Below are the code and all the weights of a small trained network. Each question names an input and a class and asks about switching units off, where a switched-off unit gives its printed mean instead of its output.

import numpy as np


def w(rows, s, z=0):
    codes = np.array(rows[::2]) - 128.0
    scale = np.full(codes.shape[1], s)
    scale[-1] = z or s
    return codes * scale


def norm(h):
    return h / np.sqrt((h * h).mean(-1, keepdims=True) + 1e-5)


def f(y):
    return np.maximum(y, 0)


def log_softmax(a):
    a = a - a.max(-1, keepdims=True)
    return a - np.log(np.exp(a).sum(-1, keepdims=True))


def net(x, mask):
    res = np.array(x, float).reshape(1, 8) / 4 @ E
    u = 0
    for l in range(3):
        y = f(norm(res) @ A[l][:, :-1].T + A[l][:, -1])
        res = res + np.where(mask[u : u + 13], y, B[l][:, -1]) @ B[l][:, :-1]
        u += 13
    return log_softmax(norm(res)[-1] @ U[:, :-1].T + U[:, -1])


A, B = {}, {}
E = w([
[70,63,87,154,161,122,75,72,137,110,65,91],'x0',
[184,146,99,127,140,90,119,105,95,154,126,79],'x1',
[198,119,166,154,88,134,143,144,192,79,85,70],'x2',
[115,115,239,91,165,130,96,136,80,124,127,74],'x3',
[148,127,162,108,114,164,109,3,181,146,192,150],'x4',
[123,91,153,182,137,96,205,101,110,131,133,137],'x5',
[130,128,128,129,129,131,129,129,128,132,127,128],'x6',
[160,82,111,106,179,147,137,143,144,109,146,135],'x7',
],0.015)
A[0] = w([
[219,37,90,61,246,158,175,156,145,106,156,131,62],'0.n0',
[126,180,88,38,133,111,5,184,164,103,124,103,46],'0.n1',
[95,194,159,151,26,76,99,96,72,146,100,117,78],'0.n2',
[143,146,68,166,105,117,126,120,158,125,116,177,6],'0.n3',
[103,79,101,170,145,140,75,96,122,132,73,120,10],'0.n4',
[122,74,161,204,164,39,250,91,106,148,144,144,53],'0.n5',
[14,87,186,144,97,233,139,195,186,110,119,207,55],'0.n6',
[105,117,106,138,130,102,115,210,85,153,124,150,59],'0.n7',
[76,204,148,177,62,145,147,97,115,166,75,88,77],'0.n8',
[214,168,64,123,169,80,127,90,77,214,127,26,42],'0.n9',
[130,135,144,143,149,186,115,63,157,147,173,146,67],'0.n10',
[138,92,115,139,77,133,143,181,114,114,110,112,113],'0.n11',
[140,175,97,77,111,133,50,156,187,178,121,157,74],'0.n12',
],0.011,0.012)
B[0] = w([
[103,77,154,171,74,137,58,152,146,169,127,200,219],'0.n0',
[127,125,140,180,111,221,161,99,68,104,127,112,229],'0.n1',
[148,29,134,133,144,148,97,149,151,147,141,190,209],'0.n2',
[164,110,85,148,92,124,151,112,155,154,103,161,145],'0.n3',
[57,130,90,140,147,111,68,102,161,100,113,89,153],'0.n4',
[128,168,123,170,85,240,114,110,76,116,130,93,209],'0.n5',
[195,100,89,95,99,63,102,94,53,63,153,111,254],'0.n6',
[149,173,133,120,136,119,116,94,133,149,66,152,194],'0.n7',
[139,65,135,149,149,167,83,160,174,127,136,181,194],'0.n8',
[129,93,124,84,85,74,128,114,94,4,155,176,214],'0.n9',
[158,175,135,142,136,96,141,109,106,130,34,153,206],'0.n10',
[143,168,142,117,136,135,124,93,145,132,79,145,210],'0.n11',
[139,122,121,180,117,186,158,109,89,136,139,115,200],'0.n12',
],0.014,0.0056)
A[1] = w([
[104,83,155,198,134,72,211,121,93,134,132,130,71],'1.n0',
[132,83,144,161,110,154,95,144,111,186,117,165,90],'1.n1',
[146,97,110,161,110,75,94,115,69,92,151,156,107],'1.n2',
[148,96,132,135,98,94,134,143,203,112,97,81,123],'1.n3',
[86,129,92,123,186,93,129,91,53,146,162,160,102],'1.n4',
[170,213,179,76,110,125,181,198,129,163,205,165,41],'1.n5',
[122,151,149,82,128,136,133,53,184,167,147,119,37],'1.n6',
[117,127,111,144,125,93,124,196,110,112,92,123,33],'1.n7',
[103,130,112,128,152,96,171,233,84,125,67,103,7],'1.n8',
[77,158,105,106,177,119,159,115,91,192,142,159,28],'1.n9',
[94,129,251,70,195,109,104,153,88,141,147,63,2],'1.n10',
[135,130,145,96,133,126,122,51,177,146,183,131,42],'1.n11',
[98,122,87,138,147,133,134,233,107,119,93,121,28],'1.n12',
],0.015,0.0073)
B[1] = w([
[154,85,76,90,149,213,80,60,121,76,150,129,146],'1.n0',
[103,131,164,104,145,153,112,167,160,185,125,122,200],'1.n1',
[122,147,166,59,65,121,129,162,154,128,106,150,247],'1.n2',
[134,185,155,90,176,112,139,156,149,116,186,102,184],'1.n3',
[120,203,134,96,154,157,129,160,194,70,153,83,197],'1.n4',
[78,79,112,220,149,60,71,154,80,100,169,106,181],'1.n5',
[146,168,125,153,191,102,127,96,84,143,71,171,151],'1.n6',
[151,121,152,115,150,104,117,82,128,138,151,191,159],'1.n7',
[182,179,137,136,158,120,115,33,131,161,115,190,161],'1.n8',
[92,209,122,104,159,164,126,181,189,89,129,70,149],'1.n9',
[105,30,138,52,91,127,252,118,147,213,64,62,164],'1.n10',
[157,150,135,122,165,126,115,125,66,146,59,202,162],'1.n11',
[163,142,132,154,182,151,112,57,113,149,140,191,163],'1.n12',
],0.013,0.012)
A[2] = w([
[137,160,6,155,109,103,175,140,178,147,149,161,66],'2.n0',
[124,112,110,176,128,95,133,175,94,138,185,129,53],'2.n1',
[204,131,165,171,142,113,150,135,186,105,118,73,110],'2.n2',
[86,85,109,114,164,110,104,116,154,115,96,110,74],'2.n3',
[136,148,124,144,151,107,120,75,129,147,69,143,87],'2.n4',
[137,108,44,147,124,107,167,133,169,141,135,159,71],'2.n5',
[95,111,110,145,161,110,94,97,137,123,112,77,65],'2.n6',
[138,116,145,136,127,126,136,167,108,133,155,139,37],'2.n7',
[126,149,104,129,104,100,152,95,95,124,103,140,98],'2.n8',
[94,113,135,121,129,126,118,169,184,185,126,149,122],'2.n9',
[95,120,91,109,138,96,96,99,150,92,115,105,116],'2.n10',
[167,129,120,117,132,134,141,167,108,141,132,124,21],'2.n11',
[108,132,126,148,102,198,147,101,73,134,150,91,3],'2.n12',
],0.018,0.0066)
B[2] = w([
[69,10,193,106,128,113,206,93,151,151,23,17,214],'2.n0',
[99,150,115,211,117,76,135,120,94,137,154,81,174],'2.n1',
[40,209,5,45,169,164,81,148,129,146,178,129,239],'2.n2',
[150,124,94,197,76,71,120,135,113,170,208,134,179],'2.n3',
[163,165,118,141,163,102,188,178,100,159,156,168,254],'2.n4',
[115,47,191,87,144,110,98,69,146,119,85,87,171],'2.n5',
[106,125,124,236,86,85,167,157,68,117,167,136,164],'2.n6',
[106,108,85,179,143,132,123,121,136,130,145,135,158],'2.n7',
[190,128,183,110,112,134,155,176,128,163,148,147,191],'2.n8',
[178,164,122,177,116,88,99,143,228,131,127,112,209],'2.n9',
[160,121,196,203,106,98,167,199,78,143,193,121,195],'2.n10',
[69,91,133,131,103,152,93,66,101,130,121,122,137],'2.n11',
[200,152,107,176,141,184,197,193,161,110,67,67,192],'2.n12',
],0.011,0.0071)
U = w([
[171,177,150,142,190,114,126,69,88,147,80,192,102],'0',
[106,60,161,99,138,117,163,117,143,167,85,59,171],'1',
[131,128,121,175,113,249,119,111,73,104,133,105,99],'2',
[97,116,130,210,139,62,111,152,90,119,189,109,97],'3',
[145,105,133,61,94,85,118,116,98,51,160,156,95],'4',
[146,155,152,135,124,128,137,166,150,127,124,117,252],'5',
[108,93,151,130,148,153,54,160,180,165,138,187,93],'6',
[72,209,115,83,177,135,123,167,173,111,162,90,91],'7',
],0.017,0.014)

Each question gives the input, the list of numbers given to net, and the class t.
The units are the neurons (one row each of A and B). Each row of codes is followed by its name. A weight is (code - 128) times the scale printed after its matrix; where a second scale follows, it is the last column's (A, B and U).
mask holds one flag per neuron, layer by layer. A switched-off neuron (its flag False) gives its mean, the last column of its row in B, instead of its output. The means were averaged over made-up inputs and are rounded, as every weight is.
A unit's drop is (log p(t) with every unit on - log p(t) with that unit switched off) / (log p(t) with every unit on - log p(t) with every unit switched off).
The circuit of an input: a set's keep is (log p(t) with only the set's units on - log p(t) with every unit switched off) / (log p(t) with every unit on - log p(t) with every unit switched off). Starting from the 12 units with the biggest drops (on a tie, the unit counted first), units are removed one at a time, each time the one whose removal leaves the highest keep (on an exact tie, the one counted first), for as long as the keep stays at least 0.8.
units of the circuit, in order: the units of the circuit, biggest drop first
k most important neurons: the k neurons with the biggest drops, biggest first
top k neurons in layer l: the k neurons of layer l with the biggest drops, biggest first
input [3,7,-6,2,-2,3,-5,-7], class 4: units of the circuit, in order	0.n9
input [-4,8,-5,7,-8,-5,3,-7], class 0: top 2 neurons in layer 0	0.n6; 0.n7
input [7,5,4,-7,7,-2,7,6], class 0: top 4 neurons in layer 0	0.n6; 0.n10; 0.n2; 0.n8
input [7,-1,-5,-3,-6,7,-5,-8], class 6: units of the circuit, in order	0.n8; 0.n2
input [-4,-7,7,8,1,4,8,6], class 1: 2 most important neurons	1.n10; 0.n9
input [1,8,1,5,6,6,3,-8], class 4: 2 most important neurons	0.n9; 0.n0
input [-2,1,6,2,-4,-7,-2,8], class 6: 2 most important neurons	0.n0; 1.n1
input [-6,5,4,-3,-2,-4,0,-4], class 3: 3 most important neurons	1.n5; 0.n6; 2.n1
input [4,-3,7,-3,7,8,-5,5], class 2: top 3 neurons in layer 0	0.n5; 0.n11; 0.n7
input [-6,2,-3,2,-7,6,-5,5], class 0: top 2 neurons in layer 1	1.n8; 1.n12
input [0,4,-8,3,6,-7,-3,6], class 7: 3 most important neurons	1.n4; 0.n5; 1.n9
input [5,-1,-6,5,1,-1,1,-7], class 6: 3 most important neurons	0.n2; 0.n8; 1.n1
input [-5,-8,-6,2,8,-3,3,-8], class 0: top 3 neurons in layer 0	0.n9; 0.n10; 0.n0
input [-5,1,0,-7,-8,-6,-4,-5], class 0: units of the circuit, in order	1.n12; 1.n8
input [-6,-3,4,6,-6,1,-5,-7], class 6: 2 most important neurons	0.n2; 0.n8
input [0,1,-7,-2,-6,8,7,6], class 2: most important neuron	0.n5
input [-5,6,-3,-1,4,5,-6,2], class 4: top 2 neurons in layer 0	0.n9; 0.n1
input [0,-2,-2,0,-3,-4,-2,4], class 2: 2 most important neurons	0.n1; 0.n12
input [-1,-4,8,-7,1,-4,-6,-8], class 6: 4 most important neurons	0.n8; 0.n2; 2.n2; 1.n4
input [4,6,7,2,-5,-7,-1,7], class 2: most important neuron	0.n1
input [-1,0,7,4,-8,8,-2,2], class 0: 2 most important neurons	1.n8; 0.n1
input [4,-3,-4,-6,-4,1,4,-7], class 6: top 2 neurons in layer 1	1.n1; 1.n10
input [-5,-6,-7,4,7,-8,-4,6], class 2: units of the circuit, in order	0.n12; 0.n1
